Below are the code and all the weights of a small trained network. Each question names an input and a class and asks about switching units off, where a switched-off unit gives its printed mean instead of its output.

import numpy as np


def w(rows, s, z=0):
    codes = np.array(rows[::2]) - 128.0
    scale = np.full(codes.shape[1], s)
    scale[-1] = z or s
    return codes * scale


def f(y):
    return y / 2 * (1 + np.tanh(0.7978845608 * (y + 0.044715 * y**3)))


def log_softmax(a):
    a = a - a.max(-1, keepdims=True)
    return a - np.log(np.exp(a).sum(-1, keepdims=True))


def net(x, mask):
    res = np.array(x, float).reshape(1, 6) / 4 @ E
    y = f(res @ A[0][:, :-1].T + A[0][:, -1])
    res = res + np.where(mask, y, B[0][:, -1]) @ B[0][:, :-1]
    return log_softmax(res[-1] @ U[:, :-1].T + U[:, -1])


A, B = {}, {}
E = w([
[45,104,58,227,108,54,160,167,89],'x0',
[112,142,100,102,75,142,104,147,147],'x1',
[121,145,137,133,151,114,153,109,153],'x2',
[136,125,132,126,136,118,131,135,125],'x3',
[125,134,131,138,122,139,137,110,129],'x4',
[131,245,91,106,160,170,180,183,30],'x5',
],0.012)
A[0] = w([
[145,13,179,159,70,67,110,61,198,253],'N1',
[85,178,70,185,105,106,206,146,72,121],'N2',
[92,132,20,190,139,90,184,193,94,130],'N3',
[100,87,146,214,86,100,126,135,135,136],'N4',
[197,226,151,35,139,192,128,94,58,159],'N5',
[157,87,179,128,117,113,68,71,206,195],'N6',
[224,158,201,35,145,180,130,100,152,240],'N7',
[114,228,99,131,115,84,191,237,14,136],'N8',
[196,90,199,89,138,151,70,132,157,162],'N9',
[2,56,117,236,59,43,121,97,102,161],'N10',
],0.0063,0.0065)
B[0] = w([
[155,25,34,76,116,48,136,105,219,242],'N1',
[76,139,120,137,184,165,166,107,96,198],'N2',
[27,139,124,102,195,124,135,55,69,208],'N3',
[109,91,71,142,132,85,193,161,171,166],'N4',
[205,215,177,151,60,175,187,176,109,227],'N5',
[173,43,17,91,73,129,87,64,201,207],'N6',
[239,165,185,136,21,254,123,105,177,248],'N7',
[95,185,125,150,121,154,127,80,49,241],'N8',
[146,114,93,143,75,210,77,69,109,192],'N9',
[77,59,107,50,169,30,156,197,140,224],'N10',
],0.0081,0.013)
U = w([
[227,68,113,117,94,190,20,2,176,240],'0',
[109,53,106,92,145,69,148,216,164,94],'1',
[224,214,228,151,87,203,162,205,115,181],'2',
[52,168,128,155,170,165,131,94,64,7],'3',
],0.0072,0.0016)

Each question gives the input, the list of numbers given to net, and the class t.
The units are the neurons (one row each of A and B). Each row of codes is followed by its name. A weight is (code - 128) times the scale printed after its matrix; where a second scale follows, it is the last column's (A, B and U).
mask holds one flag per neuron, in row order. A switched-off neuron (its flag False) gives its mean, the last column of its row in B, instead of its output. The means were averaged over made-up inputs and are rounded, as every weight is.
A unit's drop is (log p(t) with every unit on - log p(t) with that unit switched off) / (log p(t) with every unit on - log p(t) with every unit switched off).
The circuit of an input: a set's keep is (log p(t) with only the set's units on - log p(t) with every unit switched off) / (log p(t) with every unit on - log p(t) with every unit switched off). Starting from all 10 units, units are removed one at a time, each time the one whose removal leaves the highest keep (on an exact tie, the one counted first), for as long as the keep stays at least 0.8.
units of the circuit, in order: the units of the circuit, biggest drop first
k most important neurons: the k neurons with the biggest drops, biggest first
drop of u: that unit's drop, to one decimal
input [3,5,-2,5,-1,2], class 3: most important neuron	N1
input [1,-4,-4,-7,7,-4], class 1: units of the circuit, in order	N7, N10
input [2,-2,-2,-8,8,1], class 3: units of the circuit, in order	N1, N7
input [2,7,1,6,1,1], class 3: units of the circuit, in order	N1, N7
input [-2,-2,-7,6,-4,1], class 2: 2 most important neurons	N1, N6
input [0,-1,3,-8,-4,1], class 2: 2 most important neurons	N1, N6
input [8,-5,-4,-5,-8,1], class 3: 3 most important neurons	N3, N1, N8
input [8,7,-2,-2,-6,2], class 3: 3 most important neurons	N3, N8, N1
input [-6,1,1,1,2,1], class 2: 2 most important neurons	N5, N1
input [3,3,-6,8,2,1], class 3: 2 most important neurons	N1, N6
input [5,-8,-5,0,1,0], class 1: drop of N7	0.1
input [1,1,1,3,-1,-3], class 1: drop of N7	0.4
